Below is a small trained network, with its code and all its weights. Each question gives an input and a class and asks what happens when units are switched off, that is, made to give their printed mean instead of their output.

import numpy as np


def w(rows, s, z=0):
    codes = np.array(rows[::2]) - 128.0
    scale = np.full(codes.shape[1], s)
    scale[-1] = z or s
    return codes * scale


def norm(h):
    return h / np.sqrt((h * h).mean(-1, keepdims=True) + 1e-5)


def f(y):
    return y / 2 * (1 + np.tanh(0.7978845608 * (y + 0.044715 * y**3)))


def log_softmax(a):
    a = a - a.max(-1, keepdims=True)
    return a - np.log(np.exp(a).sum(-1, keepdims=True))


def net(x, mask):
    res = np.array(x, float).reshape(1, 5) / 4 @ E
    u = 0
    for l in range(4):
        y = f(norm(res) @ A[l][:, :-1].T + A[l][:, -1])
        res = res + np.where(mask[u : u + 3], y, B[l][:, -1]) @ B[l][:, :-1]
        u += 3
    return log_softmax(norm(res)[-1] @ U[:, :-1].T + U[:, -1])


A, B = {}, {}
E = w([
[215,117,204,67,55,113,185,206,164,186],'x0',
[131,133,168,193,166,94,131,110,47,167],'x1',
[97,159,2,162,148,132,53,148,104,154],'x2',
[73,43,93,159,28,32,196,100,82,4],'x3',
[41,229,80,166,114,155,129,173,49,207],'x4',
],0.0077)
A[0] = w([
[79,95,88,154,69,3,138,74,106,55,159],'0.n1',
[115,97,190,111,96,155,78,156,190,117,6],'0.n2',
[154,92,124,34,107,168,198,118,71,100,139],'0.n3',
],0.007,0.0022)
B[0] = w([
[203,154,229,212,135,190,211,173,254,161,255],'0.n1',
[17,209,125,75,249,138,51,108,120,125,143],'0.n2',
[187,100,128,155,167,172,98,130,180,137,164],'0.n3',
],0.0089,0.007)
A[1] = w([
[99,233,123,144,167,178,125,160,86,254,132],'1.n1',
[22,165,82,174,55,124,102,208,132,131,65],'1.n2',
[148,158,178,178,165,105,141,115,118,46,251],'1.n3',
],0.0066,0.0012)
B[1] = w([
[193,178,69,211,158,147,141,155,193,116,254],'1.n1',
[187,233,70,188,142,223,68,88,2,104,177],'1.n2',
[115,188,173,119,153,115,98,123,197,144,183],'1.n3',
],0.014,0.007)
A[2] = w([
[155,2,96,161,202,107,216,103,144,62,1],'2.n1',
[212,191,71,121,143,207,208,144,64,197,175],'2.n2',
[27,175,110,95,64,98,93,70,167,110,97],'2.n3',
],0.0073,0.0017)
B[2] = w([
[101,133,66,112,140,138,164,244,137,133,146],'2.n1',
[161,31,111,165,59,213,251,156,161,170,254],'2.n2',
[142,98,111,151,40,143,193,99,195,71,116],'2.n3',
],0.012,0.008)
A[3] = w([
[60,102,158,152,98,178,170,162,181,37,3],'3.n1',
[153,79,187,100,54,197,249,221,140,171,245],'3.n2',
[130,157,100,182,38,77,105,98,2,139,90],'3.n3',
],0.0065,0.00052)
B[3] = w([
[140,127,49,97,172,152,135,69,170,18,173],'3.n1',
[162,139,162,124,174,140,108,128,190,62,254],'3.n2',
[183,107,190,120,65,95,109,136,246,126,131],'3.n3',
],0.013,0.0099)
U = w([
[185,163,122,175,139,214,171,165,252,23,238],'0',
[98,171,254,69,228,77,53,103,137,179,121],'1',
[138,206,68,135,37,136,75,141,24,179,6],'2',
],0.0057,0.0022)

Each question gives the input, the list of numbers given to net, and the class t.
The units are the neurons (one row each of A and B). Each row of codes is followed by its name. A weight is (code - 128) times the scale printed after its matrix; where a second scale follows, it is the last column's (A, B and U).
mask holds one flag per neuron, layer by layer. A switched-off neuron (its flag False) gives its mean, the last column of its row in B, instead of its output. The means were averaged over made-up inputs and are rounded, as every weight is.
A unit's drop is (log p(t) with every unit on - log p(t) with that unit switched off) / (log p(t) with every unit on - log p(t) with every unit switched off).
The circuit of an input: a set's keep is (log p(t) with only the set's units on - log p(t) with every unit switched off) / (log p(t) with every unit on - log p(t) with every unit switched off). Starting from all 12 units, units are removed one at a time, each time the one whose removal leaves the highest keep (on an exact tie, the one counted first), for as long as the keep stays at least 0.8.
circuit, biggest first: the units of the circuit, biggest drop first
unit that matters most: the unit with the biggest drop
top k neurons: the k neurons with the biggest drops, biggest first
drop of u: that unit's drop, to one decimal
input [-4,-6,7,2,7], class 2: unit that matters most => 1.n2
input [5,6,-5,-2,-7], class 1: circuit, biggest first => (2.n2, 1.n1, 0.n1, 3.n1)
input [0,0,-7,0,2], class 1: top 4 neurons => (2.n2, 1.n1, 0.n1, 0.n3)
input [-5,0,8,-3,-5], class 1: circuit, biggest first => (2.n2, 1.n1, 0.n1, 1.n2)
input [1,-4,3,0,5], class 2: circuit, biggest first => (1.n2, 0.n1)
input [6,8,0,0,-8], class 1: circuit, biggest first => (2.n2, 1.n1, 0.n1, 3.n1)
input [7,-4,2,-1,-6], class 1: top 4 neurons => (2.n2, 1.n1, 0.n2, 0.n1)
input [-1,3,-8,2,1], class 1: top 3 neurons => (2.n2, 1.n1, 1.n3)
input [-3,-7,1,-7,-6], class 1: top 4 neurons => (2.n2, 1.n1, 0.n1, 1.n2)
input [-2,3,-8,-6,-6], class 1: drop of 2.n2 => 0.3
input [-4,-1,-2,-5,-4], class 1: drop of 1.n2 => 0.1
input [-4,-8,6,-2,4], class 2: drop of 1.n2 => 0.4
input [5,5,0,0,-5], class 1: drop of 0.n1 => 0.2
